Here is a tiny trained network, its code and every weight. The questions are about switching its units off for an input and a class, where a switched-off unit gives its printed mean instead of its output.

import numpy as np


def w(rows, s, z=0):
    codes = np.array(rows[::2]) - 128.0
    scale = np.full(codes.shape[1], s)
    scale[-1] = z or s
    return codes * scale


def f(y):
    return y / 2 * (1 + np.tanh(0.7978845608 * (y + 0.044715 * y**3)))


def log_softmax(a):
    a = a - a.max(-1, keepdims=True)
    return a - np.log(np.exp(a).sum(-1, keepdims=True))


def net(x, mask):
    res = np.array(x, float).reshape(1, 7) / 4 @ E
    y = f(res @ A[0][:, :-1].T + A[0][:, -1])
    res = res + np.where(mask, y, B[0][:, -1]) @ B[0][:, :-1]
    return log_softmax(res[-1] @ U[:, :-1].T + U[:, -1])


A, B = {}, {}
E = w([
[137,133,129],'x0',
[116,255,81],'x1',
[182,40,59],'x2',
[130,128,127],'x3',
[127,128,131],'x4',
[133,127,130],'x5',
[151,117,244],'x6',
],0.0088)
A[0] = w([
[201,124,10,170],'neuron 1',
[117,109,165,254],'neuron 2',
[125,109,186,100],'neuron 3',
[137,159,72,115],'neuron 4',
[80,89,92,240],'neuron 5',
[81,150,108,239],'neuron 6',
[144,214,112,228],'neuron 7',
[98,198,192,137],'neuron 8',
[203,73,133,90],'neuron 9',
[112,132,205,157],'neuron 10',
],0.012,0.008)
B[0] = w([
[96,121,30,239],'neuron 1',
[255,128,142,235],'neuron 2',
[119,89,200,154],'neuron 3',
[32,128,110,160],'neuron 4',
[203,126,18,224],'neuron 5',
[134,215,95,227],'neuron 6',
[124,254,145,254],'neuron 7',
[115,165,198,222],'neuron 8',
[99,21,117,172],'neuron 9',
[164,122,223,199],'neuron 10',
],0.0096,0.0087)
U = w([
[223,157,104,254],'0',
[119,88,231,121],'1',
[1,188,134,102],'2',
[111,182,198,30],'3',
[117,52,54,56],'4',
[133,13,146,128],'5',
[35,132,57,78],'6',
],0.0086,0.0082)

Each question gives the input, the list of numbers given to net, and the class t.
The units are the neurons (one row each of A and B). Each row of codes is followed by its name. A weight is (code - 128) times the scale printed after its matrix; where a second scale follows, it is the last column's (A, B and U).
mask holds one flag per neuron, in row order. A switched-off neuron (its flag False) gives its mean, the last column of its row in B, instead of its output. The means were averaged over made-up inputs and are rounded, as every weight is.
A unit's drop is (log p(t) with every unit on - log p(t) with that unit switched off) / (log p(t) with every unit on - log p(t) with every unit switched off).
The circuit of an input: a set's keep is (log p(t) with only the set's units on - log p(t) with every unit switched off) / (log p(t) with every unit on - log p(t) with every unit switched off). Starting from all 10 units, units are removed one at a time, each time the one whose removal leaves the highest keep (on an exact tie, the one counted first), for as long as the keep stays at least 0.8.
circuit, biggest first: the units of the circuit, biggest drop first
unit that matters most: the unit with the biggest drop
k most important neurons: the k neurons with the biggest drops, biggest first
drop when u is switched off: that unit's drop, to one decimal
input [-2,0,6,-7,-8,1,3], class 5: circuit, biggest first : (neuron 7; neuron 9)
input [2,3,0,-7,-7,4,-7], class 2: 3 most important neurons : (neuron 7; neuron 2; neuron 4)
input [-8,5,5,-5,6,8,0], class 6: circuit, biggest first : (neuron 2; neuron 1; neuron 10)
input [8,-2,3,-6,-4,-1,-7], class 4: circuit, biggest first : (neuron 7; neuron 1)
input [5,2,-4,8,1,1,6], class 3: circuit, biggest first : (neuron 8; neuron 5)
input [8,1,-8,3,8,3,-8], class 2: circuit, biggest first : (neuron 2; neuron 7)
input [2,7,-3,2,-6,0,2], class 3: unit that matters most : neuron 1
input [0,2,7,4,-4,-3,-2], class 6: circuit, biggest first : (neuron 1; neuron 2)
input [4,-8,5,4,-8,7,-2], class 4: circuit, biggest first : (neuron 5; neuron 1; neuron 9)
input [2,7,-7,8,-4,0,2], class 3: circuit, biggest first : (neuron 1; neuron 8)
input [-8,8,-2,7,-8,2,-6], class 2: circuit, biggest first : (neuron 7; neuron 4)
input [-8,-7,2,-8,-3,-4,5], class 5: 4 most important neurons : (neuron 9; neuron 7; neuron 8; neuron 6)
input [7,-4,-2,-7,6,5,2], class 1: circuit, biggest first : (neuron 1; neuron 5; neuron 6)
input [6,-2,1,1,7,-1,-2], class 4: unit that matters most : neuron 7
input [-8,5,-1,7,3,-4,7], class 3: circuit, biggest first : (neuron 5; neuron 8; neuron 1)
input [-6,-1,6,8,6,3,3], class 5: circuit, biggest first : (neuron 7; neuron 9)
input [4,2,4,6,-6,-5,0], class 6: 3 most important neurons : (neuron 2; neuron 1; neuron 10)
input [-1,-3,4,-8,2,-6,7], class 5: 2 most important neurons : (neuron 7; neuron 9)
input [-3,-1,7,-1,-2,3,-3], class 4: drop when neuron 7 is switched off : 0.1
input [6,-7,4,8,5,-6,7], class 5: circuit, biggest first : (neuron 9)
input [-6,6,-2,-5,-2,-5,7], class 3: drop when neuron 7 is switched off : 0.1
input [-8,-3,-8,2,8,1,8], class 1: drop when neuron 8 is switched off : 0.0
input [-5,3,-3,-7,3,0,-6], class 2: drop when neuron 4 is switched off : 0.2
